Here is a tiny trained network, its code and every weight. The questions are about switching its units off for an input and a target symbol, where a switched-off unit gives its printed mean instead of its output.

import numpy as np


def w(rows, s, z=0):
    codes = np.array(rows[::2]) - 128.0
    scale = np.full(codes.shape[1], s)
    scale[-1] = z or s
    return codes * scale


def f(y):
    return np.maximum(y, 0)


def softmax(a):
    e = np.exp(a - a.max(-1, keepdims=True))
    return e / e.sum(-1, keepdims=True)


def log_softmax(a):
    a = a - a.max(-1, keepdims=True)
    return a - np.log(np.exp(a).sum(-1, keepdims=True))


def net(x, mask):
    ids = ['βγδεζθξτφω'.index(c) for c in x.split()]
    T = len(ids)
    res = E[ids] + P[:T]
    u = 0
    for l in range(3):
        r = res
        for j in range(3):
            rows = slice(3 * j, 3 * j + 3)
            q, k, v = (r @ M[l][rows].T for M in (Q, K, V))
            z = softmax(np.where(np.tri(T) > 0, q @ k.T / 3**0.5, -1e9)) @ v
            o = O[l][rows]
            res = res + np.where(mask[u + j], z, o[:, -1]) @ o[:, :-1]
        u += 3
        y = f(res @ A[l][:, :-1].T + A[l][:, -1])
        res = res + np.where(mask[u : u + 8], y, B[l][:, -1]) @ B[l][:, :-1]
        u += 8
    return log_softmax(res[-1] @ U[:, :-1].T + U[:, -1])


Q, K, V, O, A, B = {}, {}, {}, {}, {}, {}
E = w([
[114,124,119,112],'β',
[85,114,100,141],'γ',
[216,128,193,82],'δ',
[90,113,119,132],'ε',
[162,88,113,200],'ζ',
[183,79,236,84],'θ',
[118,131,115,115],'ξ',
[182,70,72,218],'τ',
[55,254,181,142],'φ',
[143,144,159,96],'ω',
],0.012)
P = w([
[192,178,55,144],'0',
[107,77,29,2],'1',
[147,138,91,134],'2',
[156,160,150,225],'3',
[130,106,114,122],'4',
[123,91,137,120],'5',
[127,104,171,157],'6',
[115,96,178,161],'7',
[123,95,149,149],'8',
[106,78,154,144],'9',
],0.0069)
Q[0] = w([
[82,117,83,145],'L0H1',
[24,131,33,33],'L0H1',
[221,144,127,76],'L0H1',
[65,92,59,3],'L0H2',
[127,127,229,239],'L0H2',
[183,137,191,229],'L0H2',
[143,151,68,52],'L0H3',
[103,70,107,18],'L0H3',
[39,11,170,148],'L0H3',
],0.0071)
K[0] = w([
[117,126,148,161],'L0H1',
[43,158,178,192],'L0H1',
[102,181,53,133],'L0H1',
[129,32,134,2],'L0H2',
[103,183,190,194],'L0H2',
[134,210,191,227],'L0H2',
[177,97,87,82],'L0H3',
[157,129,149,83],'L0H3',
[112,213,87,87],'L0H3',
],0.0093)
V[0] = w([
[147,118,206,172],'L0H1',
[99,105,117,52],'L0H1',
[48,129,116,117],'L0H1',
[124,183,161,194],'L0H2',
[88,124,113,63],'L0H2',
[75,30,61,3],'L0H2',
[158,87,151,148],'L0H3',
[151,155,149,98],'L0H3',
[96,150,124,118],'L0H3',
],0.0051)
O[0] = w([
[40,196,61,85,110],'L0H1',
[158,156,38,102,113],'L0H1',
[177,165,136,79,137],'L0H1',
[146,102,151,1,210],'L0H2',
[172,147,164,203,120],'L0H2',
[181,232,199,210,5],'L0H2',
[88,169,187,101,87],'L0H3',
[146,84,90,104,136],'L0H3',
[156,154,102,124,153],'L0H3',
],0.0039,0.0022)
A[0] = w([
[188,192,157,175,38],'L0N1',
[2,186,87,33,129],'L0N2',
[36,169,82,184,141],'L0N3',
[57,240,178,150,137],'L0N4',
[196,178,20,123,1],'L0N5',
[40,141,186,29,140],'L0N6',
[86,107,144,114,52],'L0N7',
[175,82,224,140,100],'L0N8',
],0.0069,0.0092)
B[0] = w([
[74,61,206,199,128],'L0N1',
[162,123,211,163,242],'L0N2',
[136,154,214,58,227],'L0N3',
[141,140,187,159,248],'L0N4',
[246,19,249,254,128],'L0N5',
[107,161,167,173,252],'L0N6',
[145,194,138,123,128],'L0N7',
[154,85,140,40,158],'L0N8',
],0.0091,0.0035)
Q[1] = w([
[85,121,227,130],'L1H1',
[44,34,65,201],'L1H1',
[124,128,2,173],'L1H1',
[195,91,60,127],'L1H2',
[103,196,152,152],'L1H2',
[123,31,26,127],'L1H2',
[121,166,154,135],'L1H3',
[109,75,170,142],'L1H3',
[51,137,91,196],'L1H3',
],0.0086)
K[1] = w([
[14,148,217,195],'L1H1',
[55,68,36,179],'L1H1',
[206,63,1,122],'L1H1',
[163,159,54,123],'L1H2',
[134,68,151,133],'L1H2',
[112,134,17,156],'L1H2',
[196,102,147,127],'L1H3',
[93,78,117,161],'L1H3',
[42,166,167,134],'L1H3',
],0.0093)
V[1] = w([
[238,168,87,134],'L1H1',
[20,157,133,215],'L1H1',
[57,72,47,176],'L1H1',
[244,82,215,98],'L1H2',
[237,98,145,148],'L1H2',
[48,147,132,81],'L1H2',
[3,84,96,196],'L1H3',
[50,148,174,103],'L1H3',
[70,63,180,112],'L1H3',
],0.0061)
O[1] = w([
[147,88,168,186,92],'L1H1',
[119,197,48,141,183],'L1H1',
[56,114,77,133,2],'L1H1',
[235,94,254,90,195],'L1H2',
[122,116,231,112,134],'L1H2',
[170,155,12,145,135],'L1H2',
[80,88,7,22,86],'L1H3',
[131,176,74,107,143],'L1H3',
[208,107,27,110,136],'L1H3',
],0.0054,0.0073)
A[1] = w([
[165,115,139,180,93],'L1N1',
[183,79,77,134,135],'L1N2',
[188,212,139,156,130],'L1N3',
[152,69,152,186,77],'L1N4',
[32,166,53,2,1],'L1N5',
[156,84,78,56,95],'L1N6',
[109,182,145,162,203],'L1N7',
[63,96,132,154,83],'L1N8',
],0.0087,0.0068)
B[1] = w([
[94,162,101,164,150],'L1N1',
[138,61,138,224,146],'L1N2',
[59,118,206,141,254],'L1N3',
[105,174,64,141,151],'L1N4',
[2,221,227,44,128],'L1N5',
[152,126,214,207,133],'L1N6',
[56,102,118,85,243],'L1N7',
[113,241,94,74,129],'L1N8',
],0.0078,0.0077)
Q[2] = w([
[129,210,175,128],'L2H1',
[220,21,158,57],'L2H1',
[141,49,122,120],'L2H1',
[145,103,187,159],'L2H2',
[111,32,192,155],'L2H2',
[218,66,220,130],'L2H2',
[164,2,69,127],'L2H3',
[115,153,81,203],'L2H3',
[136,26,84,196],'L2H3',
],0.0099)
K[2] = w([
[143,165,211,145],'L2H1',
[232,45,134,104],'L2H1',
[198,62,45,73],'L2H1',
[99,145,156,204],'L2H2',
[113,136,168,225],'L2H2',
[35,70,115,159],'L2H2',
[32,239,254,107],'L2H3',
[8,167,118,183],'L2H3',
[28,227,181,91],'L2H3',
],0.0078)
V[2] = w([
[111,135,201,78],'L2H1',
[10,204,158,160],'L2H1',
[171,39,104,130],'L2H1',
[114,94,110,109],'L2H2',
[122,119,135,187],'L2H2',
[146,110,161,240],'L2H2',
[133,162,128,108],'L2H3',
[129,157,113,53],'L2H3',
[74,100,134,187],'L2H3',
],0.011)
O[2] = w([
[218,83,158,74,250],'L2H1',
[182,1,38,64,238],'L2H1',
[158,194,155,199,50],'L2H1',
[141,53,146,130,89],'L2H2',
[157,181,95,155,149],'L2H2',
[153,166,23,212,181],'L2H2',
[120,104,148,98,123],'L2H3',
[69,87,211,86,102],'L2H3',
[172,74,12,155,144],'L2H3',
],0.0063,0.017)
A[2] = w([
[126,116,28,110,208],'L2N1',
[97,187,51,176,3],'L2N2',
[188,37,107,92,33],'L2N3',
[176,95,152,104,111],'L2N4',
[80,48,3,47,221],'L2N5',
[139,69,243,53,12],'L2N6',
[150,142,95,171,8],'L2N7',
[151,86,82,223,140],'L2N8',
],0.0065,0.0062)
B[2] = w([
[69,153,176,108,189],'L2N1',
[159,93,189,2,137],'L2N2',
[153,193,100,122,219],'L2N3',
[162,140,96,99,184],'L2N4',
[72,182,167,139,253],'L2N5',
[142,201,40,160,196],'L2N6',
[102,35,159,6,133],'L2N7',
[135,198,99,145,155],'L2N8',
],0.008,0.019)
U = w([
[79,101,144,125,144],'β',
[18,121,179,108,195],'γ',
[168,59,103,144,133],'δ',
[21,100,188,102,244],'ε',
[86,151,121,141,35],'ζ',
[208,115,177,148,84],'θ',
[79,94,148,125,204],'ξ',
[120,198,2,236,82],'τ',
[133,161,74,76,3],'φ',
[120,50,131,125,206],'ω',
],0.0076,0.0052)

Each question gives the input, a string of symbols that net reads in full, and the target symbol t.
The units are the heads (3 rows each of Q, K, V and O) and the neurons (one row each of A and B). Each row of codes is followed by its name. A weight is (code - 128) times the scale printed after its matrix; where a second scale follows, it is the last column's (O, A, B and U).
mask holds one flag per unit, layer by layer, with each layer's heads first. A switched-off unit (its flag False) gives its mean, the last column of its rows in O or B, instead of its output. The means were averaged over made-up inputs and are rounded, as every weight is.
A unit's drop is (log p(t) with every unit on - log p(t) with that unit switched off) / (log p(t) with every unit on - log p(t) with every unit switched off).
The circuit of an input: a set's keep is (log p(t) with only the set's units on - log p(t) with every unit switched off) / (log p(t) with every unit on - log p(t) with every unit switched off). Starting from the 12 units with the biggest drops (on a tie, the unit counted first), units are removed one at a time, each time the one whose removal leaves the highest keep (on an exact tie, the one counted first), for as long as the keep stays at least 0.8.
units of the circuit, in order: the units of the circuit, biggest drop first
unit that matters most: the unit with the biggest drop
k most important neurons: the k neurons with the biggest drops, biggest first
top k neurons in layer l: the k neurons of layer l with the biggest drops, biggest first
heads that matter: for each layer, one digit per head in row order, 1 if its drop is at least 0.15 and else 0, layers parted by /
input θ θ γ, target θ: top 2 neurons in layer 0 => L0N6, L0N8
input ξ δ ε θ ω, target θ: units of the circuit, in order => L2H1, L1H2
input τ β β, target τ: units of the circuit, in order => L2H1
input φ φ φ ε, target φ: top 2 neurons in layer 2 => L2N3, L2N4
input ε φ φ φ γ, target φ: 4 most important neurons => L2N3, L1N3, L0N3, L1N7
input ω ε ξ γ ζ, target τ: units of the circuit, in order => L2H1, L0N3
input φ ε β τ τ φ τ φ ξ, target τ: units of the circuit, in order => L2H3, L1N2
input ε τ β ω, target τ: 2 most important neurons => L1N2, L0N3
input ζ γ γ ω γ τ τ ε, target τ: units of the circuit, in order => L2H3, L2H1
input ζ φ τ ω, target φ: top 3 neurons in layer 0 => L0N2, L0N6, L0N4
input τ ω φ γ δ, target θ: top 2 neurons in layer 2 => L2N5, L2N1
input ξ ε ε γ γ, target ε: 2 most important neurons => L2N6, L0N2
input ω ε ζ φ ξ φ φ φ ξ γ, target φ: 2 most important neurons => L2N3, L0N3
input θ φ τ ζ β, target τ: heads that matter => 000 / 101 / 111
input ε γ φ θ γ δ θ ε β, target θ: 4 most important neurons => L2N5, L2N1, L0N8, L1N7
input γ ε ε ξ ε ξ φ ζ ζ, target τ: heads that matter => 000 / 000 / 100
input τ τ ξ, target τ: top 2 neurons in layer 1 => L1N2, L1N7
input φ τ θ τ γ γ, target τ: unit that matters most => L2H1
input γ θ ω, target θ: heads that matter => 000 / 110 / 100
input τ γ ε, target τ: 4 most important neurons => L1N7, L1N2, L2N8, L0N6
input γ ω ε τ ε φ ω φ φ ω, target φ: top 3 neurons in layer 0 => L0N6, L0N4, L0N2
input ε ε ω γ ε ε γ, target ε: units of the circuit, in order => L2N6, L2H1, L2N3
input ε θ ξ θ φ ε ε θ, target θ: most important neuron => L0N8
input δ τ τ ε γ, target τ: 2 most important neurons => L1N7, L2N8
input θ θ β, target θ: 2 most important neurons => L2N5, L2N1
input φ φ β ζ φ γ ω θ τ τ, target τ: top 2 neurons in layer 2 => L2N8, L2N5
input ε φ γ β, target φ: heads that matter => 010 / 000 / 100
input θ γ ε τ ω, target τ: unit that matters most => L1N2
